Below is a small trained network, with its code and all its weights. Each question gives an input and a class and asks what happens when units are switched off, that is, made to give their printed mean instead of their output.

import numpy as np


def w(rows, s, z=0):
    codes = np.array(rows[::2]) - 128.0
    scale = np.full(codes.shape[1], s)
    scale[-1] = z or s
    return codes * scale


def f(y):
    return np.maximum(y, 0)


def log_softmax(a):
    a = a - a.max(-1, keepdims=True)
    return a - np.log(np.exp(a).sum(-1, keepdims=True))


def net(x, mask):
    res = np.array(x, float).reshape(1, 4) / 4 @ E
    y = f(res @ A[0][:, :-1].T + A[0][:, -1])
    res = res + np.where(mask, y, B[0][:, -1]) @ B[0][:, :-1]
    return log_softmax(res[-1] @ U[:, :-1].T + U[:, -1])


A, B = {}, {}
E = w([
[40,83,188,187,204,84],'x0',
[123,72,67,54,221,55],'x1',
[128,102,149,80,211,250],'x2',
[94,216,55,233,242,155],'x3',
],0.012)
A[0] = w([
[115,174,156,175,64,132,99],'n0',
[63,133,161,154,114,59,143],'n1',
[175,106,153,129,197,198,70],'n2',
[111,151,100,88,149,51,90],'n3',
[131,79,176,67,119,151,136],'n4',
[98,92,175,131,152,117,209],'n5',
[89,229,88,132,162,152,89],'n6',
[157,103,195,102,76,140,83],'n7',
[122,123,81,110,133,72,159],'n8',
[90,109,144,142,149,112,90],'n9',
[97,103,106,76,170,161,130],'n10',
[101,73,212,167,202,101,94],'n11',
[140,118,57,62,158,86,121],'n12',
[134,102,169,98,145,178,124],'n13',
[132,185,70,165,187,172,114],'n14',
[117,165,119,165,189,125,178],'n15',
[140,107,86,86,176,59,100],'n16',
[98,199,177,179,73,145,114],'n17',
[122,173,77,166,155,150,129],'n18',
[165,169,83,117,96,95,110],'n19',
[204,164,59,121,92,136,163],'n20',
[161,176,85,52,138,150,111],'n21',
[177,153,82,105,88,166,116],'n22',
[155,169,71,153,69,54,106],'n23',
[149,165,114,124,118,11,87],'n24',
[95,121,154,154,129,80,98],'n25',
[125,156,123,135,109,85,252],'n26',
[103,197,79,177,188,153,132],'n27',
[130,107,75,105,154,77,185],'n28',
[122,213,63,197,119,37,113],'n29',
[143,168,217,155,129,193,177],'n30',
[119,125,128,93,150,214,74],'n31',
[91,100,143,169,111,98,129],'n32',
[159,163,76,117,72,136,177],'n33',
[214,139,91,114,139,137,94],'n34',
[166,120,126,97,195,85,99],'n35',
[132,179,73,157,153,144,95],'n36',
[76,134,175,156,140,122,88],'n37',
[139,94,111,114,128,223,172],'n38',
[139,110,153,126,49,19,131],'n39',
[160,79,156,75,115,116,139],'n40',
[131,98,224,100,91,107,156],'n41',
[151,156,211,179,98,159,129],'n42',
[108,119,247,158,174,111,121],'n43',
],0.014)
B[0] = w([
[187,175,246,126,133,84,199],'n0',
[172,96,85,160,161,163,196],'n1',
[181,133,157,96,76,220,195],'n2',
[154,150,254,143,103,117,179],'n3',
[112,139,63,66,77,95,225],'n4',
[158,128,65,145,191,112,220],'n5',
[136,90,127,59,86,96,210],'n6',
[110,92,128,87,89,70,212],'n7',
[152,205,164,164,124,122,199],'n8',
[168,56,150,145,128,144,155],'n9',
[171,245,206,131,121,232,200],'n10',
[200,45,108,158,149,140,209],'n11',
[102,166,224,155,169,81,217],'n12',
[144,153,93,103,59,220,194],'n13',
[101,113,104,49,101,86,238],'n14',
[92,158,66,85,99,106,230],'n15',
[184,162,219,128,122,48,206],'n16',
[154,180,238,175,131,80,216],'n17',
[87,118,96,50,104,77,212],'n18',
[192,44,122,165,185,180,193],'n19',
[194,78,58,190,221,78,244],'n20',
[169,74,113,187,141,126,201],'n21',
[152,32,105,183,161,77,209],'n22',
[203,113,117,122,87,249,222],'n23',
[203,139,181,129,44,201,202],'n24',
[161,55,122,153,153,154,161],'n25',
[59,253,32,158,181,181,240],'n26',
[124,128,110,75,113,104,250],'n27',
[166,213,161,153,157,93,223],'n28',
[197,136,87,51,38,188,237],'n29',
[152,213,167,151,161,114,240],'n30',
[226,120,137,128,91,195,191],'n31',
[166,67,86,168,148,147,170],'n32',
[185,133,97,168,188,104,236],'n33',
[177,4,131,178,157,116,179],'n34',
[167,142,200,151,121,128,184],'n35',
[124,67,130,76,59,57,196],'n36',
[180,76,110,150,131,97,162],'n37',
[137,176,110,159,140,214,233],'n38',
[131,148,65,56,75,207,254],'n39',
[61,144,91,92,81,46,223],'n40',
[83,138,73,55,103,66,243],'n41',
[196,193,200,161,131,49,215],'n42',
[191,49,91,157,170,141,202],'n43',
],0.0072,0.016)
U = w([
[111,118,102,60,82,63,106],'0',
[149,146,141,122,95,221,128],'1',
[142,168,249,167,137,57,107],'2',
[155,34,103,189,178,105,110],'3',
[96,219,57,154,185,128,250],'4',
[76,119,146,138,129,124,116],'5',
[85,122,144,157,138,114,114],'6',
[77,127,124,160,139,141,106],'7',
],0.017,0.016)

Each question gives the input, the list of numbers given to net, and the class t.
The units are the neurons (one row each of A and B). Each row of codes is followed by its name. A weight is (code - 128) times the scale printed after its matrix; where a second scale follows, it is the last column's (A, B and U).
mask holds one flag per neuron, in row order. A switched-off neuron (its flag False) gives its mean, the last column of its row in B, instead of its output. The means were averaged over made-up inputs and are rounded, as every weight is.
A unit's drop is (log p(t) with every unit on - log p(t) with that unit switched off) / (log p(t) with every unit on - log p(t) with every unit switched off).
The circuit of an input: a set's keep is (log p(t) with only the set's units on - log p(t) with every unit switched off) / (log p(t) with every unit on - log p(t) with every unit switched off). Starting from the 12 units with the biggest drops (on a tie, the unit counted first), units are removed one at a time, each time the one whose removal leaves the highest keep (on an exact tie, the one counted first), for as long as the keep stays at least 0.8.
circuit, biggest first: the units of the circuit, biggest drop first
unit that matters most: the unit with the biggest drop
top k neurons: the k neurons with the biggest drops, biggest first
drop of u: that unit's drop, to one decimal
input [0,0,-3,0], class 4: circuit, biggest first => (n26)
input [4,7,-8,7], class 1: top 3 neurons => (n29; n24; n23)
input [-8,2,7,-2], class 3: top 3 neurons => (n22; n20; n34)
input [-3,-2,8,-8], class 0: top 3 neurons => (n40; n4; n41)
input [5,8,-8,-4], class 1: circuit, biggest first => (n24; n23)
input [-3,-7,3,6], class 2: top 2 neurons => (n17; n30)
input [-3,-7,-2,-6], class 2: top 2 neurons => (n17; n0)
input [-8,-7,-4,-3], class 3: top 3 neurons => (n20; n22; n19)
input [-6,7,0,7], class 0: top 3 neurons => (n14; n18; n29)
input [-2,7,-8,-4], class 1: top 2 neurons => (n39; n23)
input [-1,-2,3,2], class 4: top 3 neurons => (n23; n29; n24)
input [8,2,-8,-1], class 1: top 3 neurons => (n39; n24; n29)
input [-3,-1,-3,0], class 4: top 2 neurons => (n26; n2)
input [8,5,-6,0], class 3: unit that matters most => n11
input [-4,-5,-3,-1], class 2: drop of n17 => 0.2
input [-7,8,2,7], class 2: drop of n16 => 0.2
input [-5,-7,3,-8], class 0: drop of n41 => 0.1
